Here is a tiny trained network, its code and every weight. The questions are about switching its units off for an input and a target symbol, where a switched-off unit gives its printed mean instead of its output.

import numpy as np


def w(rows, s, z=0):
    codes = np.array(rows[::2]) - 128.0
    scale = np.full(codes.shape[1], s)
    scale[-1] = z or s
    return codes * scale


def norm(h):
    return h / np.sqrt((h * h).mean(-1, keepdims=True) + 1e-5)


def f(y):
    return y / 2 * (1 + np.tanh(0.7978845608 * (y + 0.044715 * y**3)))


def softmax(a):
    e = np.exp(a - a.max(-1, keepdims=True))
    return e / e.sum(-1, keepdims=True)


def log_softmax(a):
    a = a - a.max(-1, keepdims=True)
    return a - np.log(np.exp(a).sum(-1, keepdims=True))


def net(x, mask):
    ids = ['βδζθμξπστφ'.index(c) for c in x.split()]
    T = len(ids)
    res = E[ids] + P[:T]
    u = 0
    for l in range(2):
        r = norm(res)
        for j in range(2):
            rows = slice(2 * j, 2 * j + 2)
            q, k, v = (r @ M[l][rows].T for M in (Q, K, V))
            z = softmax(np.where(np.tri(T) > 0, q @ k.T / 2**0.5, -1e9)) @ v
            o = O[l][rows]
            res = res + np.where(mask[u + j], z, o[:, -1]) @ o[:, :-1]
        u += 2
        y = f(norm(res) @ A[l][:, :-1].T + A[l][:, -1])
        res = res + np.where(mask[u : u + 8], y, B[l][:, -1]) @ B[l][:, :-1]
        u += 8
    return log_softmax(norm(res)[-1] @ U[:, :-1].T + U[:, -1])


Q, K, V, O, A, B = {}, {}, {}, {}, {}, {}
E = w([
[194,162,109,221],'β',
[140,186,116,233],'δ',
[137,98,42,164],'ζ',
[123,166,119,96],'θ',
[226,172,51,110],'μ',
[238,234,87,211],'ξ',
[93,148,103,67],'π',
[188,170,84,159],'σ',
[4,125,26,112],'τ',
[98,72,98,197],'φ',
],0.015)
P = w([
[227,188,165,95],'0',
[25,203,134,172],'1',
[171,137,38,215],'2',
[53,68,86,100],'3',
[101,142,119,126],'4',
[102,161,107,101],'5',
[75,101,103,116],'6',
[79,2,179,128],'7',
[102,89,143,157],'8',
[108,79,79,124],'9',
],0.0073)
Q[0] = w([
[2,143,115,83],'L0H1',
[184,71,39,161],'L0H1',
[42,124,254,247],'L0H2',
[68,228,181,126],'L0H2',
],0.0099)
K[0] = w([
[140,68,175,126],'L0H1',
[145,181,201,121],'L0H1',
[208,248,88,146],'L0H2',
[187,137,144,57],'L0H2',
],0.015)
V[0] = w([
[96,27,16,138],'L0H1',
[251,57,194,34],'L0H1',
[26,152,61,125],'L0H2',
[140,195,143,65],'L0H2',
],0.012)
O[0] = w([
[82,99,250,74,123],'L0H1',
[227,62,165,99,2],'L0H1',
[75,156,98,119,231],'L0H2',
[139,62,95,112,162],'L0H2',
],0.012,0.0077)
A[0] = w([
[159,174,121,108,48],'L0N1',
[190,147,201,126,32],'L0N2',
[53,254,58,8,217],'L0N3',
[86,73,206,215,84],'L0N4',
[214,143,243,45,97],'L0N5',
[235,162,39,187,218],'L0N6',
[109,61,42,168,6],'L0N7',
[152,18,145,53,161],'L0N8',
],0.0078,0.002)
B[0] = w([
[129,110,142,144,124],'L0N1',
[130,132,176,104,117],'L0N2',
[112,8,156,159,247],'L0N3',
[120,135,84,195,128],'L0N4',
[73,135,199,82,125],'L0N5',
[28,103,198,190,190],'L0N6',
[137,201,205,131,147],'L0N7',
[83,109,39,124,126],'L0N8',
],0.013,0.011)
Q[1] = w([
[139,141,123,30],'L1H1',
[179,134,130,229],'L1H1',
[124,8,125,234],'L1H2',
[179,133,29,190],'L1H2',
],0.016)
K[1] = w([
[43,90,106,150],'L1H1',
[213,116,96,99],'L1H1',
[237,197,123,88],'L1H2',
[250,121,182,68],'L1H2',
],0.019)
V[1] = w([
[172,2,168,20],'L1H1',
[197,137,245,139],'L1H1',
[239,141,124,155],'L1H2',
[98,122,176,65],'L1H2',
],0.021)
O[1] = w([
[212,59,199,221,18],'L1H1',
[186,177,210,47,75],'L1H1',
[255,167,98,93,139],'L1H2',
[95,156,219,116,2],'L1H2',
],0.015,0.0099)
A[1] = w([
[64,199,180,166,84],'L1N1',
[159,76,168,190,148],'L1N2',
[111,3,153,125,127],'L1N3',
[84,190,82,114,175],'L1N4',
[233,154,78,157,94],'L1N5',
[112,129,90,121,201],'L1N6',
[72,65,160,82,140],'L1N7',
[122,70,88,131,254],'L1N8',
],0.021,0.00097)
B[1] = w([
[32,74,217,91,174],'L1N1',
[166,246,136,186,196],'L1N2',
[144,149,43,248,203],'L1N3',
[224,157,230,160,254],'L1N4',
[40,36,147,33,201],'L1N5',
[148,116,138,184,194],'L1N6',
[160,75,88,60,195],'L1N7',
[113,102,68,185,207],'L1N8',
],0.017,0.011)
U = w([
[162,160,123,56,124],'β',
[74,244,77,112,93],'δ',
[108,106,218,153,47],'ζ',
[186,2,84,81,32],'θ',
[228,53,183,134,254],'μ',
[168,176,95,73,88],'ξ',
[172,99,108,233,205],'π',
[167,80,130,37,112],'σ',
[80,125,168,140,17],'τ',
[83,119,229,88,131],'φ',
],0.0092,0.0034)

Each question gives the input, a string of symbols that net reads in full, and the target symbol t.
The units are the heads (2 rows each of Q, K, V and O) and the neurons (one row each of A and B). Each row of codes is followed by its name. A weight is (code - 128) times the scale printed after its matrix; where a second scale follows, it is the last column's (O, A, B and U).
mask holds one flag per unit, layer by layer, with each layer's heads first. A switched-off unit (its flag False) gives its mean, the last column of its rows in O or B, instead of its output. The means were averaged over made-up inputs and are rounded, as every weight is.
A unit's drop is (log p(t) with every unit on - log p(t) with that unit switched off) / (log p(t) with every unit on - log p(t) with every unit switched off).
The circuit of an input: a set's keep is (log p(t) with only the set's units on - log p(t) with every unit switched off) / (log p(t) with every unit on - log p(t) with every unit switched off). Starting from the 12 units with the biggest drops (on a tie, the unit counted first), units are removed one at a time, each time the one whose removal leaves the highest keep (on an exact tie, the one counted first), for as long as the keep stays at least 0.8.
units of the circuit, in order: the units of the circuit, biggest drop first
unit that matters most: the unit with the biggest drop
top k neurons: the k neurons with the biggest drops, biggest first
top k neurons in layer l: the k neurons of layer l with the biggest drops, biggest first
which heads matter: for each layer, one digit per head in row order, 1 if its drop is at least 0.15 and else 0, layers parted by /
drop of u: that unit's drop, to one decimal
input θ δ π φ π δ, target θ: which heads matter => 11 / 01
input σ β σ, target σ: which heads matter => 11 / 11
input σ π σ ξ π τ π φ, target σ: unit that matters most => L0N3
input μ π π, target μ: units of the circuit, in order => L0H1; L1H1
input σ ξ φ π ξ τ π π ξ ξ, target σ: which heads matter => 11 / 11
input θ π π, target θ: which heads matter => 11 / 01
input δ θ τ π μ ξ δ π ζ, target δ: which heads matter => 01 / 10
input θ δ τ μ θ μ, target θ: which heads matter => 11 / 01
input δ π φ π φ μ π μ, target δ: units of the circuit, in order => L1H1; L0H2
input φ μ δ φ φ τ μ, target φ: which heads matter => 11 / 01
input θ δ μ π ξ π τ δ β, target θ: top 2 neurons => L0N3; L1N5
input δ θ μ, target δ: which heads matter => 00 / 10
input μ δ φ δ ζ π π δ ξ, target μ: top 2 neurons => L0N3; L1N5
input δ δ π, target δ: units of the circuit, in order => L1H1
input μ ζ φ π θ, target φ: which heads matter => 10 / 01
input φ μ τ, target φ: which heads matter => 11 / 11
input σ δ ζ, target σ: which heads matter => 11 / 11
input μ σ β σ π μ ξ σ, target μ: top 2 neurons => L0N3; L1N5
input δ ξ π π μ π δ, target δ: which heads matter => 11 / 10
input φ σ θ φ μ π δ, target φ: which heads matter => 11 / 01
input φ σ σ π δ ξ, target φ: unit that matters most => L0H1
input δ μ μ μ φ π ξ δ π φ, target δ: top 2 neurons in layer 0 => L0N3; L0N6
input θ μ θ φ π π β θ δ, target θ: units of the circuit, in order => L1H2; L0H1; L1N5
input φ π β, target φ: which heads matter => 11 / 00
input φ τ σ π μ π δ π δ ξ, target φ: drop of L0H2 => 0.6
input σ δ φ μ δ θ π σ π μ, target σ: drop of L0H2 => 1.0
input δ φ θ π π θ δ φ θ β, target δ: drop of L1H1 => 1.0
